Here is a tiny trained network, its code and every weight. The questions are about switching its units off for an input and a target symbol, where a switched-off unit gives its printed mean instead of its output.

import numpy as np


def w(rows, s, z=0):
    codes = np.array(rows[::2]) - 128.0
    scale = np.full(codes.shape[1], s)
    scale[-1] = z or s
    return codes * scale


def f(y):
    return np.maximum(y, 0)


def softmax(a):
    e = np.exp(a - a.max(-1, keepdims=True))
    return e / e.sum(-1, keepdims=True)


def log_softmax(a):
    a = a - a.max(-1, keepdims=True)
    return a - np.log(np.exp(a).sum(-1, keepdims=True))


def net(x, mask):
    ids = ['ΓΛΠΣαδεζηθμξτφψω'.index(c) for c in x.split()]
    T = len(ids)
    res = E[ids] + P[:T]
    u = 0
    for l in range(3):
        q, k, v = (res @ M[l].T for M in (Q, K, V))
        z = softmax(np.where(np.tri(T) > 0, q @ k.T / 2**0.5, -1e9)) @ v
        res = res + np.where(mask[u], z, O[l][:, -1]) @ O[l][:, :-1]
        u += 1
        y = f(res @ A[l][:, :-1].T + A[l][:, -1])
        res = res + np.where(mask[u : u + 8], y, B[l][:, -1]) @ B[l][:, :-1]
        u += 8
    return log_softmax(res[-1] @ U[:, :-1].T + U[:, -1])


Q, K, V, O, A, B = {}, {}, {}, {}, {}, {}
E = w([
[137,111,116],'Γ',
[106,62,72],'Λ',
[132,123,118],'Π',
[154,113,134],'Σ',
[46,31,6],'α',
[156,126,146],'δ',
[145,61,110],'ε',
[122,118,109],'ζ',
[127,106,106],'η',
[129,98,105],'θ',
[133,124,116],'μ',
[139,81,110],'ξ',
[149,69,117],'τ',
[167,190,177],'φ',
[126,145,119],'ψ',
[89,76,58],'ω',
],0.011)
P = w([
[141,208,58],'0',
[204,90,51],'1',
[191,166,66],'2',
[171,96,82],'3',
[129,139,88],'4',
[120,114,111],'5',
[97,124,128],'6',
[91,111,152],'7',
[71,126,169],'8',
[58,133,188],'9',
[48,114,202],'10',
[7,154,201],'11',
],0.012)
Q[0] = w([
[84,35,242],'0.h0',
[254,33,66],'0.h0',
],0.0027)
K[0] = w([
[129,154,171],'0.h0',
[98,137,254],'0.h0',
],0.0055)
V[0] = w([
[73,135,1],'0.h0',
[107,230,210],'0.h0',
],0.0055)
O[0] = w([
[161,1,214,255],'0.h0',
[207,64,18,18],'0.h0',
],0.0053,0.0036)
A[0] = w([
[254,164,171,206],'0.n0',
[123,224,40,107],'0.n1',
[106,168,216,51],'0.n2',
[183,53,238,187],'0.n3',
[176,95,78,255],'0.n4',
[79,32,249,244],'0.n5',
[111,141,136,81],'0.n6',
[172,58,32,87],'0.n7',
],0.006,0.0061)
B[0] = w([
[133,188,101,170],'0.n0',
[172,113,99,133],'0.n1',
[147,174,184,135],'0.n2',
[88,227,187,189],'0.n3',
[110,158,2,206],'0.n4',
[43,196,112,255],'0.n5',
[134,133,92,128],'0.n6',
[193,130,147,143],'0.n7',
],0.0064,0.0091)
Q[1] = w([
[1,167,98],'1.h0',
[218,47,228],'1.h0',
],0.0049)
K[1] = w([
[3,72,235],'1.h0',
[234,146,15],'1.h0',
],0.0052)
V[1] = w([
[163,239,254],'1.h0',
[105,167,242],'1.h0',
],0.0079)
O[1] = w([
[68,170,1,5],'1.h0',
[96,82,56,15],'1.h0',
],0.0095,0.0016)
A[1] = w([
[136,139,232,246],'1.n0',
[188,71,90,122],'1.n1',
[114,123,171,213],'1.n2',
[99,8,158,221],'1.n3',
[161,106,99,104],'1.n4',
[157,143,202,106],'1.n5',
[89,61,164,81],'1.n6',
[75,147,90,2],'1.n7',
],0.011,0.0051)
B[1] = w([
[167,166,184,254],'1.n0',
[195,134,2,135],'1.n1',
[131,187,168,207],'1.n2',
[106,202,87,178],'1.n3',
[206,112,92,131],'1.n4',
[162,125,172,179],'1.n5',
[97,141,81,151],'1.n6',
[128,70,85,214],'1.n7',
],0.0082,0.007)
Q[2] = w([
[199,197,27],'2.h0',
[3,216,162],'2.h0',
],0.0056)
K[2] = w([
[197,2,122],'2.h0',
[30,82,148],'2.h0',
],0.0063)
V[2] = w([
[254,88,126],'2.h0',
[75,48,103],'2.h0',
],0.0082)
O[2] = w([
[32,139,119,74],'2.h0',
[133,205,255,3],'2.h0',
],0.0084,0.0077)
A[2] = w([
[142,137,154,253],'2.n0',
[106,162,137,205],'2.n1',
[143,140,153,253],'2.n2',
[172,157,250,68],'2.n3',
[91,85,84,200],'2.n4',
[165,148,194,184],'2.n5',
[147,186,101,86],'2.n6',
[168,112,143,129],'2.n7',
],0.014,0.0052)
B[2] = w([
[212,198,139,208],'2.n0',
[143,103,120,254],'2.n1',
[226,172,151,213],'2.n2',
[3,161,20,158],'2.n3',
[151,139,25,253],'2.n4',
[131,254,151,166],'2.n5',
[50,47,172,214],'2.n6',
[79,128,146,137],'2.n7',
],0.0087,0.0055)
U = w([
[135,76,128,106],'Γ',
[188,112,245,162],'Λ',
[126,83,120,104],'Π',
[36,171,95,180],'Σ',
[140,255,165,2],'α',
[95,35,91,133],'δ',
[151,85,160,140],'ε',
[142,86,138,104],'ζ',
[146,86,145,111],'η',
[152,77,155,139],'θ',
[136,85,126,107],'μ',
[133,62,161,138],'ξ',
[134,88,145,111],'τ',
[43,24,1,13],'φ',
[215,178,38,185],'ψ',
[205,156,207,86],'ω',
],0.0076,0.0098)

Each question gives the input, a string of symbols that net reads in full, and the target symbol t.
The units are the heads (2 rows each of Q, K, V and O) and the neurons (one row each of A and B). Each row of codes is followed by its name. A weight is (code - 128) times the scale printed after its matrix; where a second scale follows, it is the last column's (O, A, B and U).
mask holds one flag per unit, layer by layer, with each layer's heads first. A switched-off unit (its flag False) gives its mean, the last column of its rows in O or B, instead of its output. The means were averaged over made-up inputs and are rounded, as every weight is.
A unit's drop is (log p(t) with every unit on - log p(t) with that unit switched off) / (log p(t) with every unit on - log p(t) with every unit switched off).
The circuit of an input: a set's keep is (log p(t) with only the set's units on - log p(t) with every unit switched off) / (log p(t) with every unit on - log p(t) with every unit switched off). Starting from the 12 units with the biggest drops (on a tie, the unit counted first), units are removed one at a time, each time the one whose removal leaves the highest keep (on an exact tie, the one counted first), for as long as the keep stays at least 0.8.
circuit, biggest first: the units of the circuit, biggest drop first
most important unit: the unit with the biggest drop
k most important neurons: the k neurons with the biggest drops, biggest first
k most important neurons of layer l: the k neurons of layer l with the biggest drops, biggest first
drop of u: that unit's drop, to one decimal
input ψ Σ α Λ Γ δ φ Π δ φ θ, target φ: circuit, biggest first -> [1.h0 2.n4]
input θ φ α φ α ψ ζ Λ Σ α δ, target α: circuit, biggest first -> [2.h0 2.n5]
input θ α δ, target α: circuit, biggest first -> [2.n5 1.n0 1.h0]
input ε ω α ε Γ ε φ Λ φ Λ, target φ: circuit, biggest first -> [1.h0 2.n4]
input Λ Π μ ψ φ Λ, target φ: most important unit -> 2.h0
input τ φ Σ μ ζ φ α θ δ ψ φ ψ, target φ: circuit, biggest first -> [1.h0 1.n7]
input Σ δ Σ ψ τ φ Π α η, target α: circuit, biggest first -> [2.h0 2.n5 1.n0]
input α ω φ Σ ψ ξ Σ δ α φ, target α: 2 most important neurons of layer 1 -> [1.n0 1.n6]
input φ ξ α ω, target α: 2 most important neurons -> [1.n0 2.n5]
input θ δ δ Λ α θ, target α: 2 most important neurons of layer 1 -> [1.n0 1.n2]
input Π α ζ, target α: 2 most important neurons -> [2.n5 1.n0]
input ψ α α φ ω, target φ: 2 most important neurons of layer 1 -> [1.n0 1.n5]
input Λ α θ, target α: drop of 2.n3 -> 0.1
input δ μ ω θ φ φ δ α Γ, target α: 2 most important neurons -> [2.n5 1.n0]
input ξ φ φ Σ, target φ: drop of 0.n3 -> 0.0
input ε Π φ Λ Λ Λ ψ μ φ Σ, target φ: drop of 1.n7 -> 0.2
input θ Γ ε φ μ ω α μ, target α: most important unit -> 2.n5
input η Λ α μ φ τ, target φ: 3 most important neurons of layer 0 -> [0.n4 0.n5 0.n3]
